0.78	1.86	-3.38	1.52	-0.43	1.78	2.37	0.44	-1.30
2.89	-0.43	0.68	-1.14	0.15	-1.11	-1.57	1.80	0.48
-1.26	0.56	-3.26	-0.59	1.10	-0.41	-2.01	4.31	-1.90
2.05	0.48	-6.47	-3.37	3.55	-3.78	-0.99	-3.73	2.75
0.87	-0.37	4.17	-1.61	0.68	-2.07	0.54	-2.16	-1.89
-3.08	1.70	-4.64	2.23	-0.30	2.38	3.08	-2.08	-0.50
->
0.44	-1.30	0.78	1.86	-3.38	1.52	-0.43	1.78	2.37
1.80	0.48	2.89	-0.43	0.68	-1.14	0.15	-1.11	-1.57
4.31	-1.90	-1.26	0.56	-3.26	-0.59	1.10	-0.41	-2.01
-3.73	2.75	2.05	0.48	-6.47	-3.37	3.55	-3.78	-0.99
-2.16	-1.89	0.87	-0.37	4.17	-1.61	0.68	-2.07	0.54
-2.08	-0.50	-3.08	1.70	-4.64	2.23	-0.30	2.38	3.08

-0.21	-0.88	-0.31	1.55	-1.03	-1.44	0.30	0.95	-1.08	-0.20
0.38	4.70	3.64	-0.22	3.06	5.62	-2.19	-4.89	0.24	5.65
3.45	2.25	-1.24	0.40	-0.62	-2.56	2.85	1.98	2.92	0.85
-2.33	1.55	2.70	3.42	-3.33	-0.18	-2.93	2.96	1.36	2.87
0.25	2.96	2.37	-1.18	3.49	4.36	-1.86	-4.72	-0.11	2.74
2.94	-2.16	-2.19	-2.44	-4.29	1.63	-0.53	1.28	3.40	-2.47
-0.88	-1.10	1.12	-2.56	5.29	-4.43	0.89	-0.57	-3.62	-3.06
->
-1.08	-0.20	-0.21	-0.88	-0.31	1.55	-1.03	-1.44	0.30	0.95
0.24	5.65	0.38	4.70	3.64	-0.22	3.06	5.62	-2.19	-4.89
2.92	0.85	3.45	2.25	-1.24	0.40	-0.62	-2.56	2.85	1.98
1.36	2.87	-2.33	1.55	2.70	3.42	-3.33	-0.18	-2.93	2.96
-0.11	2.74	0.25	2.96	2.37	-1.18	3.49	4.36	-1.86	-4.72
3.40	-2.47	2.94	-2.16	-2.19	-2.44	-4.29	1.63	-0.53	1.28
-3.62	-3.06	-0.88	-1.10	1.12	-2.56	5.29	-4.43	0.89	-0.57

3.56	-3.49	6.03
-2.31	3.60	-3.00
5.88	0.69	-6.38
-2.13	4.04	3.11
-3.99	1.06	-1.30
->
-3.49	6.03	3.56
3.60	-3.00	-2.31
0.69	-6.38	5.88
4.04	3.11	-2.13
1.06	-1.30	-3.99

1.04	3.50	-0.17	-3.42	0.17	-0.80	-0.57	-2.65	0.55	0.05	1.52	1.11	0.66	0.27	1.49
-2.73	-3.37	2.68	1.89	-0.02	2.29	0.83	1.57	1.52	-2.00	-1.63	-2.49	-2.03	0.15	0.52
-1.67	0.41	5.40	-3.07	-3.84	3.09	-0.85	-4.21	5.19	-2.36	-0.58	-0.62	-0.91	-3.88	5.70
-3.50	5.31	-0.34	-2.26	3.73	0.13	0.57	-0.46	0.63	-2.97	3.91	-3.88	-3.10	4.13	2.12
->
0.27	1.49	1.04	3.50	-0.17	-3.42	0.17	-0.80	-0.57	-2.65	0.55	0.05	1.52	1.11	0.66
0.15	0.52	-2.73	-3.37	2.68	1.89	-0.02	2.29	0.83	1.57	1.52	-2.00	-1.63	-2.49	-2.03
-3.88	5.70	-1.67	0.41	5.40	-3.07	-3.84	3.09	-0.85	-4.21	5.19	-2.36	-0.58	-0.62	-0.91
4.13	2.12	-3.50	5.31	-0.34	-2.26	3.73	0.13	0.57	-0.46	0.63	-2.97	3.91	-3.88	-3.10

-1.44	-1.78	1.47	2.24	-2.36	3.18	-0.52	0.93	-1.25	0.79	3.38	2.12
0.61	-0.34	2.56	0.89	-1.40	2.73	1.70	1.03	-3.29	0.97	0.31	1.19
-1.27	0.26	-2.11	1.82	1.38	1.57	-0.29	-3.13	1.32	-0.36	0.04	1.28
-3.54	2.03	2.18	-1.60	1.43	-3.38	-5.49	3.79	1.92	-0.01	-0.09	-1.48
2.07	-1.00	0.01	0.32	-1.17	1.72	3.17	-0.83	-2.17	0.29	0.36	0.51
0.72	-4.56	-2.41	3.95	-4.32	1.75	-2.19	-0.92	5.47	-0.36	0.44	2.75
->
3.38	2.12	-1.44	-1.78	1.47	2.24	-2.36	3.18	-0.52	0.93	-1.25	0.79
0.31	1.19	0.61	-0.34	2.56	0.89	-1.40	2.73	1.70	1.03	-3.29	0.97
0.04	1.28	-1.27	0.26	-2.11	1.82	1.38	1.57	-0.29	-3.13	1.32	-0.36
-0.09	-1.48	-3.54	2.03	2.18	-1.60	1.43	-3.38	-5.49	3.79	1.92	-0.01
0.36	0.51	2.07	-1.00	0.01	0.32	-1.17	1.72	3.17	-0.83	-2.17	0.29
0.44	2.75	0.72	-4.56	-2.41	3.95	-4.32	1.75	-2.19	-0.92	5.47	-0.36

-2.43	5.40	-1.93	4.33	-2.05	-2.76	3.51	-0.09	1.54	4.10	-3.16	1.19	3.42	-1.98	-2.53
1.14	-0.06	0.20	1.79	0.73	0.27	-2.97	0.58	4.98	0.61	-0.18	4.22	-2.60	0.07	0.77
2.03	-0.33	-0.84	-0.65	-3.43	3.26	-0.18	0.29	3.52	-0.07	2.43	2.83	-0.38	-2.24	-3.86
4.23	0.48	-1.81	2.77	2.15	2.63	-5.10	1.42	-0.51	1.13	2.61	-1.29	-3.52	-1.75	2.26
-2.82	-2.18	4.75	-0.68	2.43	-3.74	-2.60	-0.76	2.85	-1.64	-3.54	3.20	-3.13	5.64	1.86
-2.94	-3.14	-1.07	-4.46	-0.14	1.39	2.11	-1.15	4.06	-2.55	0.49	3.69	0.69	-2.40	-0.07
->
-1.98	-2.53	-2.43	5.40	-1.93	4.33	-2.05	-2.76	3.51	-0.09	1.54	4.10	-3.16	1.19	3.42
0.07	0.77	1.14	-0.06	0.20	1.79	0.73	0.27	-2.97	0.58	4.98	0.61	-0.18	4.22	-2.60
-2.24	-3.86	2.03	-0.33	-0.84	-0.65	-3.43	3.26	-0.18	0.29	3.52	-0.07	2.43	2.83	-0.38
-1.75	2.26	4.23	0.48	-1.81	2.77	2.15	2.63	-5.10	1.42	-0.51	1.13	2.61	-1.29	-3.52
5.64	1.86	-2.82	-2.18	4.75	-0.68	2.43	-3.74	-2.60	-0.76	2.85	-1.64	-3.54	3.20	-3.13
-2.40	-0.07	-2.94	-3.14	-1.07	-4.46	-0.14	1.39	2.11	-1.15	4.06	-2.55	0.49	3.69	0.69

0.33	-0.02	-3.06	4.34	-4.49	-2.37
1.12	1.01	-6.54	2.04	4.10	-6.82
4.33	0.61	0.16	3.56	0.73	0.06
->
-4.49	-2.37	0.33	-0.02	-3.06	4.34
4.10	-6.82	1.12	1.01	-6.54	2.04
0.73	0.06	4.33	0.61	0.16	3.56
